[[-86  31  30 -41]
 [-56  13  28 -38]
 [-52   8   6 -38]] result: -38

[  9   6 -96  21  47 -60] result: -60

[ 85  -8  -6  -5  20 -99 -21] result: -21

[-10 -15 -30  79 -47 -18 107] result: 107

[-65 104  99   1] result: 1

[[   7 -103   72  -13  -46]
 [ -55  -31    7   33   -7]] result: -7

[[ 40 -11  72 -32 -29]
 [  4  59  32  40 -85]] result: -85

[[ 13 -15  28 -14 -60 -41 -43]
 [ 73 -27  43  99 -23  29 -37]] result: -37

[[-59 -95   5  14   4  46]
 [-33 -37  -6 -16  -6 -50]] result: -50
---
[[4611, 6158, 5363, 4429, 5779],
 [3587, 7560, 5432, 3049, 8761],
 [7103, 2358, 4723, 7610, 3036]] → 8761

[[4214, 3941, 5091, 4584, 3877, 5852, 3276],
 [6602, 2630, 4487, 4584, 6989, 9101, 4584]] → 3276

[[84, 45, 52, 72, 5],
 [77, 46, 58, 74, 3]] → 5

[[58, 29, 11, 112, 217],
 [76, 66, 32, 83, 141],
 [28, 70, 55, 73, 173]] → 141

[[257, 233, 472, 427, 825, 557, 707],
 [332, 589, 520, 545, 922, 329, 18]] → 707

[[8, 5, 6, 7, 8, 7, 3],
 [2, 2, 7, 6, 2, 7, 1]] → 3

[[187, 47, 68, 237, 139, 95],
 [112, 103, 123, 171, 130, 187]] → 95
---
[[6287 5890 4910 5610 4864 5618 5934]
 [2742 6335 8435 5080 7436 8055 5222]
 [6187 5702 5271 6305 5984 4694 5410]]: 5890

[[6183 7170 7265 3082 8226]
 [6181 7147 7224 3144 8195]]: 7170

[372 120 700 858]: 120

[153 780 994 321 904]: 780

[76 40 58 14]: 40

[9421 1650 4222 6914]: 1650

[-506  208 -681  987 -204]: 208

[ 11 -16  34 -32 -22  48  23]: -16

[ 11 140 214 207]: 140

[-565 -323  -70 -764  996  157 -360]: -323
---
[[ 64 -25 -18  14 -35 -32  26]
 [ 13  12 -18 -10   0  10   5]
 [-63  95 -16 -47  55  51 -18]] => 10

[[-103   67   96   73]
 [ -99   29   77  113]] => 77

[[ 84 -81  78 -27 -14  63  42]
 [-13  57 -60 -11  75 -49 -14]
 [-33 -10  -4  53   9 -25 -72]] => -49

[[-14  81 -49 -56 -46]
 [ 42  89 -27 -31 -37]] => -31

[[  38   93  -32  -62  -87   15]
 [ -84  105   81 -101   61   69]] => 61

[[ 88 -44   1 -53  -7  26]
 [ 60  15   7  29 -11  -2]] => -11

[[ 93 -55  85 -84 -74  74]
 [ 12 -14  15 -14 -13  11]
 [-59  34 -55  51  41 -42]] => -13

[[-90 -47 -47  47 -45 -94]
 [-56  59  60 -63  64 -45]
 [-78 -11 -11  13 -14  34]] => 64
---
[[ 28 -27  45 -43 -45]
 [101 -99  45 -46 -45]
 [-90  89 -48  47  48]] value 45, 101

[-52 -62  -7 -11  84] value -7, 84

[[ 12  10 -15 -47 -93]
 [-10 -10 -19  54 109]
 [  3   8  52 -43 -83]] value -19, 109

[  74  -43  -98  -64   17  -39 -103] value -64, 74

[-35 -63  85  61 -93  34  40] value 61, 85

[ 20 -60  11  83  74  72   2] value 83, 83

[  25   47   61 -110   54   35    0] value -110, 61

[ 35 -87  39  -4 -49  -8  15] value -4, 39
---
391,468,520,523,747,454
79,561,627,514,984,122
463,499,466,429,362,623
gives 466

-26,26,22,36,4,12 gives 22

46,8,36,58,83,53
43,28,5,46,94,34
gives 5

-11,15,30,-17,17,9
15,32,30,40,4,-10
28,31,12,-7,-6,-48
gives 12

-696,237,-733,-585,-356,-741
-704,-762,-714,-521,-505,-738
-709,-738,-713,660,-687,-725
gives -713

391,749,272,112,379,805 gives 272

117,146,223,114,55,89 gives 223
---
[ 43  35  27 -64 108  49 -56]: 27
[-109  -76  -14  -20   14   19  -30]: -14
[ -12  -51  -57  -26  -91  -36 -104]: -57
[ 83   4 -10   9 -22 -12 -11]: -10
[ 34 -82  67 -13 -94  46 -64]: 67
[  79   70   13   73   44 -111  -23]: 13
---
array([[4, 3, 3, 3, 4, 4, 3, 5, 5, 2, 2],
       [4, 3, 3, 3, 3, 3, 3, 4, 3, 3, 6],
       [4, 3, 3, 3, 4, 4, 6, 2, 3, 3, 6],
       [4, 3, 3, 4, 4, 6, 2, 3, 3, 8, 0],
       [4, 3, 3, 3, 4, 4, 3, 5, 5, 2, 2],
       [4, 3, 3, 3, 4, 4, 3, 3, 3, 3, 4],
       [4, 3, 3, 3, 4, 4, 3, 5, 6, 3, 2],
       [4, 3, 3, 3, 4, 5, 4, 1, 3, 3, 8],
       [4, 3, 3, 3, 4, 4, 4, 6, 3, 1, 3],
       [4, 3, 3, 3, 4, 4, 3, 3, 3, 3, 4],
       [4, 3, 3, 3, 4, 3, 3, 3, 4, 4, 3]]) out 4

array([[597, 345, 466, 405, 598, 211, 537, 615, 523, 372, 550, 447],
       [490, 452, 431, 464, 645, 619, 498, 745, 385, 544, 601, 815],
       [231, 519, 406, 572, 728, 672, 407, 426, 496, 528, 486, 591],
       [580, 386, 353, 288, 572, 515, 469, 542, 249, 514, 554, 503],
       [743, 624, 549, 387, 412, 427, 479, 672, 703, 535, 555, 379],
       [734, 572, 544, 381, 431, 415, 477, 650, 662, 535, 546, 371],
       [581, 407, 384, 266, 569, 516, 476, 548, 251, 521, 543, 501],
       [672, 664, 482, 289, 233, 535, 435, 563, 370, 532, 439, 509],
       [550, 613, 711, 869, 527, 513, 572, 472, 654, 666, 599, 499],
       [242, 507, 411, 568, 699, 717, 411, 418, 498, 532, 462, 568],
       [541, 638, 674, 854, 528, 510, 570, 447, 677, 676, 578, 494]]) out 231

array([[168, 147, 167, 160, 139, 170, 152, 136, 131, 112, 135, 124, 184],
       [119, 194, 113, 131, 134, 130,  75, 174, 144, 171, 132, 148, 100],
       [149,  81, 145, 127, 172,  94, 150,  84, 109, 120, 149, 168, 100],
       [178, 196, 133, 131, 156, 186, 102, 136, 100, 157, 104, 126, 154],
       [117, 136, 200, 205, 159, 147, 110, 146, 178, 129, 186, 127, 188],
       [128, 145, 163, 139, 165, 156,  54, 111, 144, 152, 129, 170, 229],
       [105, 177, 131, 120, 118, 176, 187, 186, 224, 200, 158, 217, 214],
       [134, 151, 133, 142, 104, 149, 164, 198, 153, 129, 149, 136, 170],
       [108, 111, 145, 155, 126,  90, 138, 166, 157, 121, 171, 141, 108],
       [150, 171, 131, 139, 122, 177, 199, 168, 178, 162, 140, 149, 155]]) out 149

array([[67, 73, 64, 64, 37, 35, 19, 39, 48, 81, 73, 25],
       [65, 74, 42, 41, 67, 55, 71, 68, 71, 72, 75, 48],
       [45, 62, 40, 39, 60, 66, 81, 80, 75, 48, 54, 81],
       [38, 62, 53, 46, 79, 56, 81, 70, 79, 39, 61, 45],
       [84, 66, 69, 51, 75, 78, 76, 77, 97, 40, 59, 48],
       [41, 35, 57, 48, 35, 47, 45, 29, 26, 69, 95, 32],
       [33, 77, 35, 42, 46, 21, 49, 40, 45, 81, 67, 52],
       [49, 43, 57, 55, 34, 53, 42, 55, 39, 71, 68, 54]]) out 45

array([[8, 6, 8, 8, 7, 7, 4, 2, 9, 3, 2, 8, 7, 7],
       [2, 5, 5, 6, 5, 7, 8, 8, 6, 2, 5, 6, 8, 8],
       [4, 2, 8, 6, 4, 2, 8, 6, 2, 3, 4, 6, 6, 3],
       [3, 3, 5, 4, 7, 6, 2, 6, 8, 7, 4, 6, 5, 3],
       [2, 4, 3, 5, 6, 3, 5, 5, 4, 7, 7, 6, 8, 4],
       [7, 7, 5, 8, 5, 3, 3, 8, 3, 7, 7, 2, 3, 3]]) out 4

array([[5641, 6747, 5979, 5592, 7285, 6852, 5856, 7229, 7193, 2932, 6399,
        6511, 6709],
       [5063, 6689, 5821, 7863, 7030, 3954, 5721, 5976, 5015, 6733, 6678,
        5584, 5165],
       [7555, 5328, 7739, 3004, 5033, 5053, 4867, 7722, 6090, 5140, 4591,
        6506, 8176],
       [4535, 6691, 7792, 4854, 6496, 5966, 7096, 5790, 5615, 8572, 7500,
        5951, 4527],
       [3700, 5312, 6278, 7361, 6085, 5960, 6557, 5212, 5937, 4566, 6833,
        4738, 6769],
       [5123, 6799, 7050, 3855, 5087, 6652, 5807, 7696, 6023, 5659, 8262,
        6356, 5168]]) out 7555

array([[51, 76, 28, 55, 85, 43, 64, 64, 38, 56],
       [80, 61, 70, 31, 13, 73, 61, 51, 38, 59],
       [29, 40, 57, 55, 51, 76, 67, 53, 78, 49],
       [72, 74, 58, 25, 45, 44, 53, 59,  7, 59],
       [91, 54, 50, 56, 29, 75, 75, 58, 68, 52],
       [60, 40, 48, 74, 59, 31, 51, 58, 62, 63],
       [35, 39, 48, 76, 82, 50, 63, 74, 82, 34],
       [27, 71, 30, 62, 71, 96, 78, 27, 80, 75],
       [64, 55, 32, 76, 75, 61, 78, 70, 84, 40],
       [91, 53, 72, 90, 74, 19, 24, 69, 68, 52],
       [72, 66, 56, 61, 64, 46, 53, 65, 53, 51]]) out 29

array([[ 299,  639,  385,  613,  641,  241,  236],
       [ 515, -118,  128, -422, -523, -179, -638],
       [ -36,   71, -154,  119, -205,  -68,  -83],
       [ 144, -156, -204,  -35, -121,   18, -514],
       [ 269,  392,  256,  103,  249, -404, -182],
       [-318,  246, -163,  661,  583,  365,  403],
       [ 703, -223, -261, -393, -344, -306, -417]]) out -36

array([[462, 617, 570, 578, 601, 188, 466, 459, 556, 526, 527, 451],
       [583, 504, 537, 581, 387, 611, 379, 508, 585, 536, 446, 701],
       [657, 434, 673, 427, 630, 199, 542, 492, 582, 510, 575, 453],
       [380, 465, 509, 496, 422, 687, 621, 542, 477, 470, 523, 453],
       [617, 481, 535, 546, 634, 914, 474, 497, 603, 500, 603, 452],
       [561, 568, 632, 556, 521, 212, 646, 524, 449, 513, 563, 585],
       [144, 552, 324, 494, 602, 477, 436, 680, 694, 522, 542, 506],
       [705, 521, 607, 534, 646, 474, 778, 498, 662, 508, 522, 514]]) out 657
